Below are the code and all the weights of a small trained network. Each question names an input and a target symbol and asks about switching units off, where a switched-off unit gives its printed mean instead of its output.

import numpy as np


def w(rows, s, z=0):
    codes = np.array(rows[::2]) - 128.0
    scale = np.full(codes.shape[1], s)
    scale[-1] = z or s
    return codes * scale


def f(y):
    return np.maximum(y, 0)


def softmax(a):
    e = np.exp(a - a.max(-1, keepdims=True))
    return e / e.sum(-1, keepdims=True)


def log_softmax(a):
    a = a - a.max(-1, keepdims=True)
    return a - np.log(np.exp(a).sum(-1, keepdims=True))


def net(x, mask):
    ids = ['ΛΠβεζξσω'.index(c) for c in x.split()]
    T = len(ids)
    res = E[ids] + P[:T]
    u = 0
    for l in range(3):
        r = res
        for j in range(3):
            rows = slice(3 * j, 3 * j + 3)
            q, k, v = (r @ M[l][rows].T for M in (Q, K, V))
            z = softmax(np.where(np.tri(T) > 0, q @ k.T / 3**0.5, -1e9)) @ v
            o = O[l][rows]
            res = res + np.where(mask[u + j], z, o[:, -1]) @ o[:, :-1]
        u += 3
        y = f(res @ A[l][:, :-1].T + A[l][:, -1])
        res = res + np.where(mask[u : u + 8], y, B[l][:, -1]) @ B[l][:, :-1]
        u += 8
    return log_softmax(res[-1] @ U[:, :-1].T + U[:, -1])


Q, K, V, O, A, B = {}, {}, {}, {}, {}, {}
E = w([
[245,73,87,190],'Λ',
[124,102,188,172],'Π',
[142,126,181,131],'β',
[143,79,255,76],'ε',
[99,108,154,234],'ζ',
[151,215,74,129],'ξ',
[68,135,117,154],'σ',
[148,174,114,148],'ω',
],0.0067)
P = w([
[174,251,204,212],'0',
[166,198,181,152],'1',
[151,160,160,140],'2',
[143,133,147,137],'3',
[139,112,138,132],'4',
[135,97,134,129],'5',
[133,86,127,129],'6',
[127,77,120,131],'7',
[123,70,114,132],'8',
[124,65,110,127],'9',
[118,60,104,132],'10',
],0.0033)
Q[0] = w([
[152,91,97,132],'L0H0',
[156,155,149,183],'L0H0',
[111,150,112,171],'L0H0',
[186,65,181,208],'L0H1',
[186,154,95,96],'L0H1',
[147,129,5,134],'L0H1',
[129,112,135,159],'L0H2',
[125,126,139,137],'L0H2',
[145,183,142,135],'L0H2',
],0.028)
K[0] = w([
[138,79,99,101],'L0H0',
[175,161,95,176],'L0H0',
[104,147,69,150],'L0H0',
[137,24,189,167],'L0H1',
[220,135,91,109],'L0H1',
[176,129,2,181],'L0H1',
[154,105,127,144],'L0H2',
[131,117,141,125],'L0H2',
[68,101,123,93],'L0H2',
],0.026)
V[0] = w([
[100,121,44,169],'L0H0',
[120,222,167,133],'L0H0',
[101,157,69,165],'L0H0',
[22,172,133,101],'L0H1',
[172,138,91,158],'L0H1',
[144,99,157,116],'L0H1',
[33,254,224,161],'L0H2',
[121,108,129,121],'L0H2',
[116,164,145,140],'L0H2',
],0.0093)
O[0] = w([
[189,115,170,74,101],'L0H0',
[143,207,122,173,176],'L0H0',
[187,149,162,101,122],'L0H0',
[80,102,152,17,5],'L0H1',
[107,105,111,191,160],'L0H1',
[172,161,131,129,162],'L0H1',
[99,171,222,254,215],'L0H2',
[143,118,124,126,108],'L0H2',
[110,143,147,147,160],'L0H2',
],0.0081,0.0019)
A[0] = w([
[88,197,111,170,245],'L0N0',
[130,203,49,97,162],'L0N1',
[222,92,144,236,104],'L0N2',
[224,165,248,32,137],'L0N3',
[165,121,25,252,129],'L0N4',
[99,1,220,168,139],'L0N5',
[152,33,69,69,126],'L0N6',
[141,227,71,109,48],'L0N7',
],0.0077,0.0012)
B[0] = w([
[68,106,164,186,205],'L0N0',
[202,131,154,181,135],'L0N1',
[222,93,195,105,253],'L0N2',
[96,26,241,177,142],'L0N3',
[194,39,204,123,247],'L0N4',
[100,168,1,192,183],'L0N5',
[36,112,81,40,147],'L0N6',
[95,113,79,213,135],'L0N7',
],0.013,0.0053)
Q[1] = w([
[47,140,140,210],'L1H0',
[121,138,159,103],'L1H0',
[106,200,132,158],'L1H0',
[119,9,83,162],'L1H1',
[114,177,104,83],'L1H1',
[215,196,138,126],'L1H1',
[101,125,242,196],'L1H2',
[76,136,117,66],'L1H2',
[144,72,172,78],'L1H2',
],0.011)
K[1] = w([
[57,100,57,83],'L1H0',
[110,194,148,123],'L1H0',
[98,190,57,165],'L1H0',
[223,66,81,92],'L1H1',
[122,212,60,182],'L1H1',
[40,146,126,79],'L1H1',
[1,57,82,118],'L1H2',
[180,87,158,91],'L1H2',
[81,124,237,85],'L1H2',
],0.012)
V[1] = w([
[3,123,120,160],'L1H0',
[187,129,129,114],'L1H0',
[115,134,125,139],'L1H0',
[43,255,128,238],'L1H1',
[178,53,128,62],'L1H1',
[139,117,156,90],'L1H1',
[57,92,112,108],'L1H2',
[208,145,165,88],'L1H2',
[79,136,64,226],'L1H2',
],0.0053)
O[1] = w([
[125,255,107,121,88],'L1H0',
[130,59,137,132,146],'L1H0',
[128,145,129,129,123],'L1H0',
[109,40,57,223,4],'L1H1',
[139,188,176,64,201],'L1H1',
[126,156,146,118,152],'L1H1',
[94,161,168,97,117],'L1H2',
[148,61,67,137,127],'L1H2',
[130,208,197,164,140],'L1H2',
],0.0044,0.021)
A[1] = w([
[2,242,33,120,143],'L1N0',
[79,185,36,151,95],'L1N1',
[133,81,150,145,213],'L1N2',
[37,81,198,207,135],'L1N3',
[83,41,91,178,2],'L1N4',
[130,221,162,188,98],'L1N5',
[109,138,132,25,135],'L1N6',
[111,74,149,144,111],'L1N7',
],0.007,0.0015)
B[1] = w([
[255,147,5,179,180],'L1N0',
[224,141,79,106,140],'L1N1',
[126,121,142,181,227],'L1N2',
[37,109,121,109,233],'L1N3',
[171,198,159,73,154],'L1N4',
[164,93,206,137,254],'L1N5',
[89,148,101,61,246],'L1N6',
[109,141,140,153,191],'L1N7',
],0.015,0.0069)
Q[2] = w([
[46,172,131,122],'L2H0',
[111,135,196,78],'L2H0',
[156,183,215,197],'L2H0',
[145,112,196,104],'L2H1',
[191,226,182,185],'L2H1',
[98,244,207,151],'L2H1',
[131,183,105,194],'L2H2',
[1,109,151,143],'L2H2',
[164,137,44,127],'L2H2',
],0.0085)
K[2] = w([
[126,101,158,172],'L2H0',
[138,107,168,70],'L2H0',
[68,126,149,71],'L2H0',
[171,104,143,86],'L2H1',
[65,158,108,9],'L2H1',
[124,190,53,14],'L2H1',
[125,168,127,184],'L2H2',
[202,124,201,185],'L2H2',
[138,152,59,153],'L2H2',
],0.011)
V[2] = w([
[183,155,162,152],'L2H0',
[107,63,181,158],'L2H0',
[2,103,182,88],'L2H0',
[110,132,128,201],'L2H1',
[147,107,157,202],'L2H1',
[82,63,123,117],'L2H1',
[170,69,80,158],'L2H2',
[179,93,126,194],'L2H2',
[76,66,162,203],'L2H2',
],0.0094)
O[2] = w([
[222,103,187,174,210],'L2H0',
[106,24,66,176,252],'L2H0',
[77,24,43,1,194],'L2H0',
[159,177,58,79,119],'L2H1',
[107,203,98,54,201],'L2H1',
[123,204,104,205,97],'L2H1',
[87,51,72,98,80],'L2H2',
[72,51,114,39,158],'L2H2',
[214,76,146,34,199],'L2H2',
],0.0058,0.017)
A[2] = w([
[2,30,157,132,134],'L2N0',
[52,222,193,55,126],'L2N1',
[95,85,81,80,214],'L2N2',
[160,163,4,200,34],'L2N3',
[114,66,14,110,148],'L2N4',
[63,116,204,55,230],'L2N5',
[110,145,122,14,5],'L2N6',
[163,154,32,91,208],'L2N7',
],0.0093,0.002)
B[2] = w([
[49,132,198,41,231],'L2N0',
[117,176,39,72,168],'L2N1',
[156,207,165,127,214],'L2N2',
[45,76,52,95,151],'L2N3',
[138,133,126,253,208],'L2N4',
[123,154,95,211,255],'L2N5',
[137,51,80,80,211],'L2N6',
[188,126,202,109,155],'L2N7',
],0.019,0.021)
U = w([
[83,130,186,126,179],'Λ',
[185,145,219,205,89],'Π',
[119,98,95,253,170],'β',
[96,75,52,132,154],'ε',
[182,66,132,82,132],'ζ',
[126,139,133,44,1],'ξ',
[138,152,102,143,137],'σ',
[164,204,156,68,102],'ω',
],0.0047,0.0053)

Each question gives the input, a string of symbols that net reads in full, and the target symbol t.
The units are the heads (3 rows each of Q, K, V and O) and the neurons (one row each of A and B). Each row of codes is followed by its name. A weight is (code - 128) times the scale printed after its matrix; where a second scale follows, it is the last column's (O, A, B and U).
mask holds one flag per unit, layer by layer, with each layer's heads first. A switched-off unit (its flag False) gives its mean, the last column of its rows in O or B, instead of its output. The means were averaged over made-up inputs and are rounded, as every weight is.
A unit's drop is (log p(t) with every unit on - log p(t) with that unit switched off) / (log p(t) with every unit on - log p(t) with every unit switched off).
The circuit of an input: a set's keep is (log p(t) with only the set's units on - log p(t) with every unit switched off) / (log p(t) with every unit on - log p(t) with every unit switched off). Starting from the 12 units with the biggest drops (on a tie, the unit counted first), units are removed one at a time, each time the one whose removal leaves the highest keep (on an exact tie, the one counted first), for as long as the keep stays at least 0.8.
units of the circuit, in order: the units of the circuit, biggest drop first
unit that matters most: the unit with the biggest drop
top k neurons: the k neurons with the biggest drops, biggest first
k most important neurons of layer l: the k neurons of layer l with the biggest drops, biggest first
which heads matter: for each layer, one digit per head in row order, 1 if its drop is at least 0.15 and else 0, layers parted by /
input σ σ ε Λ ε, target ζ: which heads matter -> 111 / 111 / 011
input σ Λ ε Λ σ Π Π Λ, target ω: units of the circuit, in order -> L2H0; L2N4
input Λ ε ζ σ ε σ Π, target σ: top 2 neurons -> L1N3; L0N4
input σ ξ Π, target Λ: units of the circuit, in order -> L2N0; L1H1; L1N3; L1N0
input σ ζ ε Λ ε, target ζ: which heads matter -> 111 / 101 / 011
input σ σ σ β σ σ σ Λ β, target ω: top 3 neurons -> L1N5; L0N5; L0N2
input Λ σ σ Λ σ Π σ Π Λ σ ε, target ξ: which heads matter -> 010 / 110 / 011
input σ σ σ σ σ, target ε: unit that matters most -> L1H0
input ζ β σ, target Λ: which heads matter -> 101 / 010 / 100
input σ ε ζ, target Λ: units of the circuit, in order -> L2N0; L1H1; L1N3; L0H2
input ε Π ω ε ε σ Λ σ ε, target ω: 4 most important neurons of layer 0 -> L0N2; L0N4; L0N5; L0N3
input Λ β σ β Π σ Π, target ω: 2 most important neurons of layer 0 -> L0N2; L0N4
input ω ζ Λ σ ε Λ σ ε ω ε, target β: which heads matter -> 111 / 111 / 111
input σ ε σ Π σ β ω Λ ε Π, target ω: unit that matters most -> L1N5
input β Λ ζ Λ ω Π σ, target Λ: which heads matter -> 011 / 100 / 111
input Λ Π β ε σ Λ σ σ, target β: top 2 neurons -> L0N4; L1N0
input σ Λ σ ε Λ σ Λ, target ω: top 3 neurons -> L0N0; L1N2; L1N3
input ε Π β ε Π σ σ, target Π: 2 most important neurons of layer 2 -> L2N4; L2N7
input σ σ Π, target Λ: units of the circuit, in order -> L2N0; L1H1; L1N3; L0H2
input β σ ε, target Λ: units of the circuit, in order -> L2N0; L0N3; L1N3
input Λ ε σ σ σ σ σ Λ σ σ, target ε: which heads matter -> 011 / 101 / 001
input σ β ξ, target Λ: which heads matter -> 011 / 010 / 100
input σ σ ω, target Λ: top 3 neurons -> L2N0; L1N3; L2N4
input Λ σ σ Λ, target Π: which heads matter -> 010 / 000 / 100
input σ ζ Λ Λ Λ β σ σ Π σ σ, target ω: unit that matters most -> L0N0
input σ Π σ Λ β, target ε: top 3 neurons -> L1N0; L0N4; L1N3
